Below are the code and all the weights of a small trained network. Each question names an input and a class and asks about switching units off, where a switched-off unit gives its printed mean instead of its output.

import numpy as np


def w(rows, s, z=0):
    codes = np.array(rows[::2]) - 128.0
    scale = np.full(codes.shape[1], s)
    scale[-1] = z or s
    return codes * scale


def norm(h):
    return h / np.sqrt((h * h).mean(-1, keepdims=True) + 1e-5)


def f(y):
    return np.maximum(y, 0)


def log_softmax(a):
    a = a - a.max(-1, keepdims=True)
    return a - np.log(np.exp(a).sum(-1, keepdims=True))


def net(x, mask):
    res = np.array(x, float).reshape(1, 4) / 4 @ E
    u = 0
    for l in range(2):
        y = f(norm(res) @ A[l][:, :-1].T + A[l][:, -1])
        res = res + np.where(mask[u : u + 5], y, B[l][:, -1]) @ B[l][:, :-1]
        u += 5
    return log_softmax(norm(res)[-1] @ U[:, :-1].T + U[:, -1])


A, B = {}, {}
E = w([
[181,255,125,85],'x0',
[162,75,210,120],'x1',
[207,236,82,208],'x2',
[61,155,178,228],'x3',
],0.0027)
A[0] = w([
[87,123,175,116,126],'L0N1',
[193,177,156,102,3],'L0N2',
[137,105,129,251,75],'L0N3',
[55,228,131,76,117],'L0N4',
[3,144,184,110,10],'L0N5',
],0.0067,0.0024)
B[0] = w([
[141,94,196,125,197],'L0N1',
[117,87,50,132,192],'L0N2',
[24,165,26,75,255],'L0N3',
[150,99,141,253,244],'L0N4',
[238,87,135,165,218],'L0N5',
],0.0055,0.0024)
A[1] = w([
[89,218,188,187,6],'L1N1',
[230,118,50,110,190],'L1N2',
[22,166,157,171,81],'L1N3',
[143,145,174,1,92],'L1N4',
[116,220,60,84,153],'L1N5',
],0.0053,0.0017)
B[1] = w([
[83,158,254,60,160],'L1N1',
[147,210,109,34,254],'L1N2',
[107,204,119,9,182],'L1N3',
[116,139,80,239,170],'L1N4',
[132,38,242,175,230],'L1N5',
],0.0041,0.0035)
U = w([
[95,4,172,109,194],'0',
[212,174,79,54,222],'1',
[66,185,202,91,68],'2',
[179,90,181,193,108],'3',
[115,80,53,60,46],'4',
[135,130,140,187,4],'5',
[8,144,42,144,179],'6',
[138,223,128,204,164],'7',
],0.015,0.004)

Each question gives the input, the list of numbers given to net, and the class t.
The units are the neurons (one row each of A and B). Each row of codes is followed by its name. A weight is (code - 128) times the scale printed after its matrix; where a second scale follows, it is the last column's (A, B and U).
mask holds one flag per neuron, layer by layer. A switched-off neuron (its flag False) gives its mean, the last column of its row in B, instead of its output. The means were averaged over made-up inputs and are rounded, as every weight is.
A unit's drop is (log p(t) with every unit on - log p(t) with that unit switched off) / (log p(t) with every unit on - log p(t) with every unit switched off).
The circuit of an input: a set's keep is (log p(t) with only the set's units on - log p(t) with every unit switched off) / (log p(t) with every unit on - log p(t) with every unit switched off). Starting from all 10 units, units are removed one at a time, each time the one whose removal leaves the highest keep (on an exact tie, the one counted first), for as long as the keep stays at least 0.8.
circuit, biggest first: the units of the circuit, biggest drop first
unit that matters most: the unit with the biggest drop
top k neurons: the k neurons with the biggest drops, biggest first
top k neurons in layer l: the k neurons of layer l with the biggest drops, biggest first
drop when u is switched off: that unit's drop, to one decimal
input [2,-8,-3,6], class 5: unit that matters most -> L0N4
input [6,3,-4,-1], class 3: circuit, biggest first -> (L0N3; L1N4)
input [4,-6,1,-3], class 7: top 2 neurons -> (L0N4; L0N5)
input [8,-8,-6,0], class 7: top 2 neurons -> (L0N4; L0N3)
input [8,-5,-8,2], class 3: circuit, biggest first -> (L0N4; L0N5)
input [7,-6,-5,2], class 7: top 2 neurons -> (L0N4; L1N5)
input [-2,4,0,8], class 2: top 3 neurons -> (L0N3; L1N3; L0N2)
input [8,-7,-8,5], class 3: circuit, biggest first -> (L0N5; L0N4)
input [-3,3,8,0], class 6: top 2 neurons in layer 0 -> (L0N3; L0N5)
input [4,7,-8,6], class 3: circuit, biggest first -> (L0N5; L0N3)
input [-3,7,3,6], class 2: top 2 neurons in layer 1 -> (L1N3; L1N1)
input [-8,-1,4,-5], class 6: top 3 neurons in layer 0 -> (L0N5; L0N3; L0N1)
input [7,8,-7,7], class 3: top 2 neurons -> (L0N5; L0N3)
input [-4,6,5,4], class 6: top neuron -> (L0N3)
input [6,-4,1,-2], class 7: top 2 neurons -> (L0N4; L0N5)
input [3,-7,-2,1], class 7: top 2 neurons in layer 0 -> (L0N4; L0N3)
input [6,-3,-8,5], class 3: drop when L0N5 is switched off -> 0.2
input [4,-7,2,-2], class 7: drop when L1N3 is switched off -> 0.1
input [-5,7,3,4], class 6: drop when L0N1 is switched off -> 0.0
input [6,5,-7,8], class 3: circuit, biggest first -> (L0N5)
